Below are the code and all the weights of a small trained network. Each question names an input and a class and asks about switching units off, where a switched-off unit gives its printed mean instead of its output.

import numpy as np


def w(rows, s, z=0):
    codes = np.array(rows[::2]) - 128.0
    scale = np.full(codes.shape[1], s)
    scale[-1] = z or s
    return codes * scale


def norm(h):
    return h / np.sqrt((h * h).mean(-1, keepdims=True) + 1e-5)


def f(y):
    return np.maximum(y, 0)


def log_softmax(a):
    a = a - a.max(-1, keepdims=True)
    return a - np.log(np.exp(a).sum(-1, keepdims=True))


def net(x, mask):
    res = np.array(x, float).reshape(1, 8) / 4 @ E
    u = 0
    for l in range(3):
        y = f(norm(res) @ A[l][:, :-1].T + A[l][:, -1])
        res = res + np.where(mask[u : u + 3], y, B[l][:, -1]) @ B[l][:, :-1]
        u += 3
    return log_softmax(norm(res)[-1] @ U[:, :-1].T + U[:, -1])


A, B = {}, {}
E = w([
[128,131,128,129,130,129,127,129,127,129],'x0',
[224,135,175,110,168,160,99,201,190,165],'x1',
[127,123,133,123,125,131,131,127,125,128],'x2',
[128,124,126,126,129,128,131,129,125,129],'x3',
[128,125,123,126,131,127,125,128,127,128],'x4',
[127,130,127,130,122,128,130,126,132,126],'x5',
[80,8,127,225,170,135,155,130,183,100],'x6',
[162,93,101,167,69,198,62,173,77,41],'x7',
],0.012)
A[0] = w([
[121,254,167,66,129,59,134,67,84,202,30],'0.n1',
[59,205,52,82,91,109,128,60,42,147,1],'0.n2',
[211,201,93,90,45,177,97,170,3,95,21],'0.n3',
],0.0069,0.0031)
B[0] = w([
[127,107,33,105,92,202,221,169,124,39,255],'0.n1',
[186,113,129,78,98,141,209,28,151,53,227],'0.n2',
[166,156,184,131,145,79,28,2,118,191,249],'0.n3',
],0.0077,0.0074)
A[1] = w([
[20,113,43,155,99,101,120,46,47,116,196],'1.n1',
[222,223,100,18,66,149,139,142,130,158,96],'1.n2',
[23,98,101,151,114,3,186,71,83,150,3],'1.n3',
],0.0072,0.0054)
B[1] = w([
[74,147,178,163,83,82,121,175,112,122,249],'1.n1',
[69,100,123,160,190,114,123,209,123,144,255],'1.n2',
[163,157,162,120,193,250,98,103,158,121,177],'1.n3',
],0.013,0.0082)
A[2] = w([
[255,37,75,172,131,116,147,120,222,175,77],'2.n1',
[106,130,183,164,137,118,141,81,190,171,59],'2.n2',
[200,78,87,171,92,216,135,134,137,76,2],'2.n3',
],0.0089,0.0058)
B[2] = w([
[186,111,34,46,51,63,158,28,82,122,254],'2.n1',
[153,106,156,117,202,169,99,11,108,254,205],'2.n2',
[75,186,79,70,54,249,124,230,237,85,169],'2.n3',
],0.0087,0.0047)
U = w([
[70,187,110,83,116,129,240,115,110,71,141],'0',
[130,141,84,94,203,109,169,254,158,185,212],'1',
[69,117,228,191,177,211,153,54,176,152,9],'2',
[194,64,93,90,153,99,171,49,158,201,213],'3',
[119,189,161,125,31,51,69,57,69,106,44],'4',
[241,145,161,127,174,159,20,166,117,164,127],'5',
[65,72,177,254,66,148,100,221,105,80,181],'6',
[176,69,77,116,49,201,103,171,213,87,89],'7',
],0.018,0.0014)

Each question gives the input, the list of numbers given to net, and the class t.
The units are the neurons (one row each of A and B). Each row of codes is followed by its name. A weight is (code - 128) times the scale printed after its matrix; where a second scale follows, it is the last column's (A, B and U).
mask holds one flag per neuron, layer by layer. A switched-off neuron (its flag False) gives its mean, the last column of its row in B, instead of its output. The means were averaged over made-up inputs and are rounded, as every weight is.
A unit's drop is (log p(t) with every unit on - log p(t) with that unit switched off) / (log p(t) with every unit on - log p(t) with every unit switched off).
The circuit of an input: a set's keep is (log p(t) with only the set's units on - log p(t) with every unit switched off) / (log p(t) with every unit on - log p(t) with every unit switched off). Starting from all 9 units, units are removed one at a time, each time the one whose removal leaves the highest keep (on an exact tie, the one counted first), for as long as the keep stays at least 0.8.
circuit, biggest first: the units of the circuit, biggest drop first
unit that matters most: the unit with the biggest drop
top k neurons: the k neurons with the biggest drops, biggest first
top k neurons in layer l: the k neurons of layer l with the biggest drops, biggest first
drop when u is switched off: that unit's drop, to one decimal
input [4,-8,5,3,-6,-5,1,2], class 6: circuit, biggest first => 1.n1
input [-3,0,-5,-4,0,-5,-8,-2], class 0: top 2 neurons => 0.n2, 0.n1
input [5,1,-4,3,-4,4,3,8], class 7: top 2 neurons in layer 1 => 1.n2, 1.n1
input [-7,-5,8,-4,1,6,3,-1], class 2: top 2 neurons => 1.n3, 0.n1
input [-4,-8,8,3,4,-4,-7,0], class 0: top 3 neurons => 0.n1, 0.n2, 1.n2
input [-5,0,-6,0,4,-8,5,0], class 2: top 2 neurons => 0.n1, 1.n2
input [-5,-7,1,-3,7,1,4,-2], class 2: top 2 neurons => 1.n3, 0.n1
input [0,1,2,0,2,1,-5,-6], class 1: top 3 neurons => 1.n2, 2.n1, 1.n1
input [-3,5,8,-7,6,-4,1,1], class 7: top 2 neurons in layer 2 => 2.n3, 2.n2
input [-8,1,-5,1,3,6,-5,0], class 1: top 3 neurons => 1.n2, 0.n1, 2.n1
input [-3,2,8,8,0,-5,2,5], class 7: top 3 neurons => 1.n1, 1.n2, 2.n3
input [-7,1,-6,-2,-8,1,2,-5], class 3: top 2 neurons in layer 1 => 1.n1, 1.n2
input [6,-3,-2,2,7,-3,1,-7], class 2: top 2 neurons => 1.n3, 2.n1
input [-7,6,5,-2,-6,-6,8,2], class 7: top 2 neurons => 2.n3, 0.n3
input [-6,2,-6,8,-1,-5,5,3], class 7: circuit, biggest first => 1.n1
input [-3,-2,5,6,-6,3,-7,-2], class 0: top 2 neurons => 0.n1, 0.n2
input [6,2,2,-7,5,-5,-8,-2], class 1: top 2 neurons => 1.n2, 0.n1
input [-2,-6,5,7,-3,8,3,-1], class 2: top 2 neurons in layer 1 => 1.n3, 1.n2
input [-1,7,8,1,3,-2,8,1], class 7: top 3 neurons => 0.n3, 2.n3, 1.n2
input [-1,4,-4,7,-2,8,7,-1], class 3: unit that matters most => 0.n1
input [-4,2,1,-6,3,6,6,-3], class 3: top 2 neurons => 2.n1, 1.n1
input [-6,1,5,-8,-2,6,-7,-6], class 1: top 2 neurons => 1.n2, 2.n1
input [2,7,6,-1,4,-6,8,3], class 7: drop when 2.n3 is switched off => 0.1
input [-7,7,-7,1,5,2,-4,-1], class 1: drop when 1.n2 is switched off => 0.6
input [4,7,-5,-1,-5,-5,4,-6], class 3: drop when 0.n1 is switched off => 0.0
input [-4,8,1,-4,-5,-2,4,-2], class 3: drop when 2.n1 is switched off => 0.2
input [-6,7,3,5,-8,-5,-5,-1], class 1: unit that matters most => 1.n2
input [2,-4,6,-4,-8,0,6,0], class 2: top 2 neurons in layer 1 => 1.n3, 1.n2
input [7,3,-6,0,4,6,7,3], class 7: top 2 neurons in layer 1 => 1.n1, 1.n2
